Below are the code and all the weights of a small trained network. Each question names an input and a target symbol and asks about switching units off, where a switched-off unit gives its printed mean instead of its output.

import numpy as np


def w(rows, s, z=0):
    codes = np.array(rows[::2]) - 128.0
    scale = np.full(codes.shape[1], s)
    scale[-1] = z or s
    return codes * scale


def f(y):
    return y / 2 * (1 + np.tanh(0.7978845608 * (y + 0.044715 * y**3)))


def softmax(a):
    e = np.exp(a - a.max(-1, keepdims=True))
    return e / e.sum(-1, keepdims=True)


def log_softmax(a):
    a = a - a.max(-1, keepdims=True)
    return a - np.log(np.exp(a).sum(-1, keepdims=True))


def net(x, mask):
    ids = ['βζηθλμξσφ'.index(c) for c in x.split()]
    T = len(ids)
    res = E[ids] + P[:T]
    r = res
    for j in range(2):
        rows = slice(4 * j, 4 * j + 4)
        q, k, v = (r @ M[0][rows].T for M in (Q, K, V))
        z = softmax(np.where(np.tri(T) > 0, q @ k.T / 4**0.5, -1e9)) @ v
        o = O[0][rows]
        res = res + np.where(mask[j], z, o[:, -1]) @ o[:, :-1]
    y = f(res @ A[0][:, :-1].T + A[0][:, -1])
    res = res + np.where(mask[2:18], y, B[0][:, -1]) @ B[0][:, :-1]
    return log_softmax(res[-1] @ U[:, :-1].T + U[:, -1])


Q, K, V, O, A, B = {}, {}, {}, {}, {}, {}
E = w([
[139,131,85],'β',
[107,154,83],'ζ',
[95,95,129],'η',
[145,129,86],'θ',
[65,188,93],'λ',
[207,123,42],'μ',
[60,170,221],'ξ',
[193,10,176],'σ',
[141,78,154],'φ',
],0.012)
P = w([
[30,102,34],'0',
[222,246,127],'1',
[108,106,190],'2',
[69,75,77],'3',
[200,191,218],'4',
[106,115,204],'5',
[96,85,81],'6',
],0.012)
Q[0] = w([
[143,84,203],'H0',
[140,54,114],'H0',
[101,229,114],'H0',
[215,208,201],'H0',
[255,100,26],'H1',
[245,94,125],'H1',
[126,73,52],'H1',
[255,139,172],'H1',
],0.0086)
K[0] = w([
[132,29,99],'H0',
[130,74,159],'H0',
[107,173,127],'H0',
[81,116,8],'H0',
[125,192,143],'H1',
[89,184,139],'H1',
[156,142,157],'H1',
[52,165,53],'H1',
],0.015)
V[0] = w([
[169,133,10],'H0',
[2,149,142],'H0',
[104,219,219],'H0',
[97,186,105],'H0',
[104,148,182],'H1',
[45,154,63],'H1',
[134,193,162],'H1',
[122,141,86],'H1',
],0.0093)
O[0] = w([
[221,147,73,145],'H0',
[116,105,250,232],'H0',
[2,196,158,62],'H0',
[137,188,162,141],'H0',
[148,122,157,108],'H1',
[120,173,240,255],'H1',
[171,138,165,81],'H1',
[111,143,161,162],'H1',
],0.0059,0.004)
A[0] = w([
[221,89,80,135],'N0',
[84,98,186,133],'N1',
[159,131,125,157],'N2',
[52,42,158,130],'N3',
[102,192,159,197],'N4',
[135,94,245,143],'N5',
[124,196,132,175],'N6',
[95,252,90,53],'N7',
[47,174,120,154],'N8',
[154,121,134,132],'N9',
[131,149,79,253],'N10',
[249,137,182,109],'N11',
[108,92,66,133],'N12',
[57,52,147,149],'N13',
[105,151,148,97],'N14',
[78,103,101,84],'N15',
],0.012,0.0064)
B[0] = w([
[126,133,183,180],'N0',
[147,152,71,195],'N1',
[84,165,143,146],'N2',
[106,122,53,211],'N3',
[127,76,155,201],'N4',
[143,180,94,251],'N5',
[74,101,162,167],'N6',
[96,203,63,145],'N7',
[107,39,186,184],'N8',
[104,145,128,139],'N9',
[163,186,177,165],'N10',
[42,158,139,226],'N11',
[254,44,134,156],'N12',
[105,108,53,207],'N13',
[149,67,147,143],'N14',
[138,50,158,145],'N15',
],0.0082,0.012)
U = w([
[150,168,135,174],'β',
[153,47,189,104],'ζ',
[128,144,68,131],'η',
[140,180,136,167],'θ',
[22,117,161,3],'λ',
[125,162,255,139],'μ',
[53,251,137,196],'ξ',
[112,223,14,37],'σ',
[193,197,86,166],'φ',
],0.0088,0.0055)

Each question gives the input, a string of symbols that net reads in full, and the target symbol t.
The units are the heads (4 rows each of Q, K, V and O) and the neurons (one row each of A and B). Each row of codes is followed by its name. A weight is (code - 128) times the scale printed after its matrix; where a second scale follows, it is the last column's (O, A, B and U).
mask holds one flag per unit, heads first, then neurons. A switched-off unit (its flag False) gives its mean, the last column of its rows in O or B, instead of its output. The means were averaged over made-up inputs and are rounded, as every weight is.
A unit's drop is (log p(t) with every unit on - log p(t) with that unit switched off) / (log p(t) with every unit on - log p(t) with every unit switched off).
The circuit of an input: a set's keep is (log p(t) with only the set's units on - log p(t) with every unit switched off) / (log p(t) with every unit on - log p(t) with every unit switched off). Starting from the 12 units with the biggest drops (on a tie, the unit counted first), units are removed one at a time, each time the one whose removal leaves the highest keep (on an exact tie, the one counted first), for as long as the keep stays at least 0.8.
circuit, biggest first: the units of the circuit, biggest drop first
most important unit: the unit with the biggest drop
top k neurons: the k neurons with the biggest drops, biggest first
which heads matter: for each layer, one digit per head in row order, 1 if its drop is at least 0.15 and else 0, layers parted by /
drop when u is switched off: that unit's drop, to one decimal
input ζ ζ σ θ η, target ξ: which heads matter	10
input ζ β η σ ξ λ, target λ: circuit, biggest first	(H0, N8, H1)
input μ σ ξ σ ζ σ ξ, target ζ: which heads matter	11
input σ σ φ ζ σ ζ ξ, target ζ: top 2 neurons	(N5, N12)
input λ ξ σ η λ, target μ: most important unit	N4
input η μ β η σ, target ξ: circuit, biggest first	(N11, N5, N12)
input ζ ξ θ φ σ, target ξ: circuit, biggest first	(N11, N5, H1)
input ζ ξ β λ, target λ: circuit, biggest first	(H0, N8)
input ξ ζ θ σ μ, target ξ: top 2 neurons	(N11, N8)
input φ ξ ζ ζ σ β λ, target ζ: circuit, biggest first	(H1, N12, N5)
input ξ σ β ζ, target ζ: which heads matter	01
input η ξ μ, target μ: top 2 neurons	(N3, N13)
input μ ξ β β, target λ: top 2 neurons	(N8, N5)
input θ ζ σ β, target ζ: top neuron	(N12)
input ξ ξ φ ζ η, target ξ: top 4 neurons	(N11, N5, N8, N12)
input θ β φ ξ μ σ η, target ζ: top 4 neurons	(N12, N15, N5, N1)
input θ μ μ ζ, target φ: which heads matter	10
input σ μ ξ ζ θ σ η, target ζ: top 4 neurons	(N12, N15, N5, N8)
input φ μ σ θ θ σ μ, target ζ: circuit, biggest first	(N12, N5, H1)
input β ξ β μ μ, target μ: top 2 neurons	(N0, N3)
input σ ζ σ λ, target ζ: most important unit	N12
input λ μ η λ β, target ξ: top 4 neurons	(N11, N5, N8, N12)
input η ξ λ ξ, target λ: top 2 neurons	(N8, N4)
input β θ β φ μ, target ξ: drop when N4 is switched off	0.1
